-1.66  2.93 -0.68  1.09  5.75  0.00  1.90  2.60  0.76  0.17 -0.23  0.10 -3.02  2.32  0.90  0.50
-2.12 -1.26  6.01 -3.04  1.79  0.08  3.78 -3.45  4.11  1.73  4.32 -0.10  4.59 -0.28 -3.78  2.26
-0.50  2.96  2.24 -0.22  1.64  3.37 -1.80 -4.96  2.93  3.11 -0.33  1.41  2.41  2.85 -0.04  3.01
 2.65 -6.83  1.82  2.09  1.31 -0.42 -5.07 -1.89  1.75 -0.13 -4.96  2.38  2.22  0.85  2.14  0.25
->
 2.65 -0.50 -2.12 -1.66
-6.83  2.96 -1.26  2.93
 1.82  2.24  6.01 -0.68
 2.09 -0.22 -3.04  1.09
 1.31  1.64  1.79  5.75
-0.42  3.37  0.08  0.00
-5.07 -1.80  3.78  1.90
-1.89 -4.96 -3.45  2.60
 1.75  2.93  4.11  0.76
-0.13  3.11  1.73  0.17
-4.96 -0.33  4.32 -0.23
 2.38  1.41 -0.10  0.10
 2.22  2.41  4.59 -3.02
 0.85  2.85 -0.28  2.32
 2.14 -0.04 -3.78  0.90
 0.25  3.01  2.26  0.50

 2.49 -7.16  6.69
 0.84 -0.34  7.44
-2.07  1.73 -1.79
-7.53  2.37 -0.10
->
-7.53 -2.07  0.84  2.49
 2.37  1.73 -0.34 -7.16
-0.10 -1.79  7.44  6.69

-3.83  1.84 -1.14  3.82 -4.27 -2.78  1.67
 2.78  3.78  0.55  1.21 -2.69  1.76  4.69
 0.25  6.89 -1.30  1.86  2.21 -4.60 -3.24
 0.15  2.14 -1.19 -6.71  3.40 -5.87 -2.79
 1.98 -3.69  1.90 -3.15  3.32  2.36 -4.36
-1.10 -5.79 -1.51 -0.43  5.76  1.79  3.73
 6.59  2.23  1.59 -1.17  1.99  4.45  0.34
 5.17  2.26  3.18 -2.16 -1.79  3.19  0.26
 0.00 -0.94  3.96 -4.40 -4.16 -0.94 -7.36
 4.07  6.13  0.20  2.55  0.99  0.24 -1.69
-1.57  3.84 -1.49  2.71 -0.58 -3.85 -2.80
->
-1.57  4.07  0.00  5.17  6.59 -1.10  1.98  0.15  0.25  2.78 -3.83
 3.84  6.13 -0.94  2.26  2.23 -5.79 -3.69  2.14  6.89  3.78  1.84
-1.49  0.20  3.96  3.18  1.59 -1.51  1.90 -1.19 -1.30  0.55 -1.14
 2.71  2.55 -4.40 -2.16 -1.17 -0.43 -3.15 -6.71  1.86  1.21  3.82
-0.58  0.99 -4.16 -1.79  1.99  5.76  3.32  3.40  2.21 -2.69 -4.27
-3.85  0.24 -0.94  3.19  4.45  1.79  2.36 -5.87 -4.60  1.76 -2.78
-2.80 -1.69 -7.36  0.26  0.34  3.73 -4.36 -2.79 -3.24  4.69  1.67

 0.47  0.37  1.24 -0.64
 1.80 -0.95  2.15 -1.64
-0.47  1.21  0.34  3.12
-0.64  1.19 -1.80  5.68
-1.37  0.20 -1.50  1.19
 0.24  0.08 -0.26 -0.68
 1.71 -0.15  0.89 -3.49
 1.66  0.06  0.61 -1.85
 0.74  1.00 -1.05  1.79
->
 0.74  1.66  1.71  0.24 -1.37 -0.64 -0.47  1.80  0.47
 1.00  0.06 -0.15  0.08  0.20  1.19  1.21 -0.95  0.37
-1.05  0.61  0.89 -0.26 -1.50 -1.80  0.34  2.15  1.24
 1.79 -1.85 -3.49 -0.68  1.19  5.68  3.12 -1.64 -0.64

-4.50 -0.82 -2.62 -1.09 -3.72 -5.69 -4.26
-4.34 -5.63 -2.40 -4.94  0.68  2.36  3.17
 5.09  1.37 -2.84  3.25  3.04  3.16 -1.95
 0.90  3.97 -1.94  0.45  1.66 -0.25  0.99
-1.84 -5.52 -1.52 -3.92 -0.71  2.71 -3.33
-2.56 -5.48 -4.40  4.27 -0.21 -4.24 -4.30
 3.13 -5.20 -4.54  3.34 -3.78  6.43  5.03
 2.42  0.69  6.49 -0.83 -2.71 -6.54  0.51
-6.10 -0.08  1.50 -3.33  5.30 -0.96  4.98
->
-6.10  2.42  3.13 -2.56 -1.84  0.90  5.09 -4.34 -4.50
-0.08  0.69 -5.20 -5.48 -5.52  3.97  1.37 -5.63 -0.82
 1.50  6.49 -4.54 -4.40 -1.52 -1.94 -2.84 -2.40 -2.62
-3.33 -0.83  3.34  4.27 -3.92  0.45  3.25 -4.94 -1.09
 5.30 -2.71 -3.78 -0.21 -0.71  1.66  3.04  0.68 -3.72
-0.96 -6.54  6.43 -4.24  2.71 -0.25  3.16  2.36 -5.69
 4.98  0.51  5.03 -4.30 -3.33  0.99 -1.95  3.17 -4.26

 0.07 -0.34  0.02  0.11 -0.28 -0.36  0.34
 2.84 -6.42 -1.38  0.12 -5.51 -6.13 -3.26
 7.44  4.18 -2.38 -2.30 -0.01  0.46 -2.25
 7.89  5.58 -1.50 -1.35  0.71  0.54 -1.92
->
 7.89  7.44  2.84  0.07
 5.58  4.18 -6.42 -0.34
-1.50 -2.38 -1.38  0.02
-1.35 -2.30  0.12  0.11
 0.71 -0.01 -5.51 -0.28
 0.54  0.46 -6.13 -0.36
-1.92 -2.25 -3.26  0.34

 0.35 -1.36 -0.75  0.36
 1.60 -6.26 -3.43  1.63
-0.05  0.20  0.11 -0.05
 1.18 -4.62 -2.53  1.20
-1.15  4.50  2.46 -1.17
-1.29  5.05  2.76 -1.32
-0.83  3.23  1.77 -0.84
-1.27  4.98  2.72 -1.30
-1.41  5.50  3.01 -1.43
 1.00 -3.89 -2.13  1.02
 0.74 -2.90 -1.58  0.76
->
 0.74  1.00 -1.41 -1.27 -0.83 -1.29 -1.15  1.18 -0.05  1.60  0.35
-2.90 -3.89  5.50  4.98  3.23  5.05  4.50 -4.62  0.20 -6.26 -1.36
-1.58 -2.13  3.01  2.72  1.77  2.76  2.46 -2.53  0.11 -3.43 -0.75
 0.76  1.02 -1.43 -1.30 -0.84 -1.32 -1.17  1.20 -0.05  1.63  0.36
---
-2.49  2.56  4.46  3.78 -3.99  1.12 -2.45
 1.76 -1.50  0.00  0.00 -5.59  2.37 -5.28
->
-2.49  4.46 -3.99 -2.45
 1.76  0.00 -5.59 -5.28

 2.95  4.26 -0.71 -0.87 -1.29  1.90  5.70 -2.05 -4.88  2.68 -1.09  1.77 -6.03
 1.20  2.56 -2.20 -5.98  0.43  3.58  0.54 -2.79 -4.47 -1.86  1.32 -1.05 -6.04
 1.01 -1.62 -4.84  4.57  1.68  0.13 -0.60 -4.93  5.10 -1.09  3.66  6.33 -4.60
-0.81 -1.68 -3.26  3.98  0.78 -2.47 -1.10 -2.83  4.67 -0.94  1.59  3.93 -3.76
-0.32  1.42  1.84  3.01 -1.59 -3.50  3.56  1.42 -0.38  3.20 -2.65  1.14 -2.53
-0.58 -4.60 -2.79  3.64 -1.87 -1.90 -2.80 -2.47  2.38 -0.62 -2.26 -0.80  2.42
-1.45 -3.51  1.66 -0.21 -3.47 -2.03 -2.27  1.99 -2.49  0.44 -5.72 -6.73  5.95
->
 2.95 -0.71 -1.29  5.70 -4.88 -1.09 -6.03
 1.20 -2.20  0.43  0.54 -4.47  1.32 -6.04
 1.01 -4.84  1.68 -0.60  5.10  3.66 -4.60
-0.81 -3.26  0.78 -1.10  4.67  1.59 -3.76
-0.32  1.84 -1.59  3.56 -0.38 -2.65 -2.53
-0.58 -2.79 -1.87 -2.80  2.38 -2.26  2.42
-1.45  1.66 -3.47 -2.27 -2.49 -5.72  5.95

-0.20 -4.33  2.20  2.78  1.52  1.29  1.16  2.42  1.65  2.42  2.86 -4.04  0.97  0.80
-1.72  6.77 -0.68 -1.10  0.77  0.92  1.36 -0.70 -3.16 -0.89 -5.32  5.98  1.30 -0.23
-1.86  4.88 -2.70 -2.59  2.45  3.09  3.18  0.76 -3.10 -2.47 -4.39  4.37  3.71 -1.69
 0.88  1.11  5.16  4.50 -2.23 -3.02 -2.10 -3.32 -0.63  4.49 -2.48  0.93 -3.14 -0.49
 1.02  7.26  1.50  0.21 -3.18 -3.45 -2.61 -4.94 -1.26  0.62 -4.87  6.57 -3.22 -0.06
->
-0.20  2.20  1.52  1.16  1.65  2.86  0.97
-1.72 -0.68  0.77  1.36 -3.16 -5.32  1.30
-1.86 -2.70  2.45  3.18 -3.10 -4.39  3.71
 0.88  5.16 -2.23 -2.10 -0.63 -2.48 -3.14
 1.02  1.50 -3.18 -2.61 -1.26 -4.87 -3.22

 2.07  1.16 -1.05 -3.01 -0.87 -3.75 -2.35 -1.31 -0.58
 3.51 -1.04 -1.63 -5.59 -1.08  1.84  1.90 -2.56  0.89
 0.28  6.22  4.11 -1.54 -3.42 -0.05  0.04  0.07  3.69
-1.58  3.13  4.81  1.91 -0.97 -0.45 -0.10  1.69  0.86
->
 2.07 -1.05 -0.87 -2.35 -0.58
 3.51 -1.63 -1.08  1.90  0.89
 0.28  4.11 -3.42  0.04  3.69
-1.58  4.81 -0.97 -0.10  0.86

-3.34  2.75  6.12  4.39 -2.22 -7.53 -5.03 -2.14
-0.81  6.01  0.93  0.46  7.33  1.33 -5.62  6.53
-2.36  4.61  3.14  3.50  6.47  3.60  7.76  1.75
->
-3.34  6.12 -2.22 -5.03
-0.81  0.93  7.33 -5.62
-2.36  3.14  6.47  7.76

-0.87 -2.50 -7.61 -0.22 -2.66 -3.22 -0.42  5.97 -2.15  1.58 -4.67
 0.49 -2.37 -6.38  1.82  5.35  1.29 -2.63 -5.39 -0.50 -1.06  7.95
-0.34  3.85 -5.40  1.16  6.76 -0.44  3.10  1.43  3.77  2.75 -1.52
-3.85 -2.24  3.69  6.10  4.85 -1.83 -1.94  1.86 -3.42 -2.38 -1.79
 3.49 -2.00 -0.89 -3.39 -0.99  4.28  4.74 -1.38  1.09 -2.73 -4.63
 0.21  3.86 -0.74 -0.33  1.17  1.16  1.24 -1.12  2.73  1.15  0.45
-3.52  3.80  2.25  2.32 -2.54  2.77  2.42  4.66  3.91  1.91  4.30
 2.91  3.91  2.79 -3.07 -0.98 -4.50 -3.71 -3.91  1.01  4.29 -0.18
->
-0.87 -7.61 -2.66 -0.42 -2.15 -4.67
 0.49 -6.38  5.35 -2.63 -0.50  7.95
-0.34 -5.40  6.76  3.10  3.77 -1.52
-3.85  3.69  4.85 -1.94 -3.42 -1.79
 3.49 -0.89 -0.99  4.74  1.09 -4.63
 0.21 -0.74  1.17  1.24  2.73  0.45
-3.52  2.25 -2.54  2.42  3.91  4.30
 2.91  2.79 -0.98 -3.71  1.01 -0.18
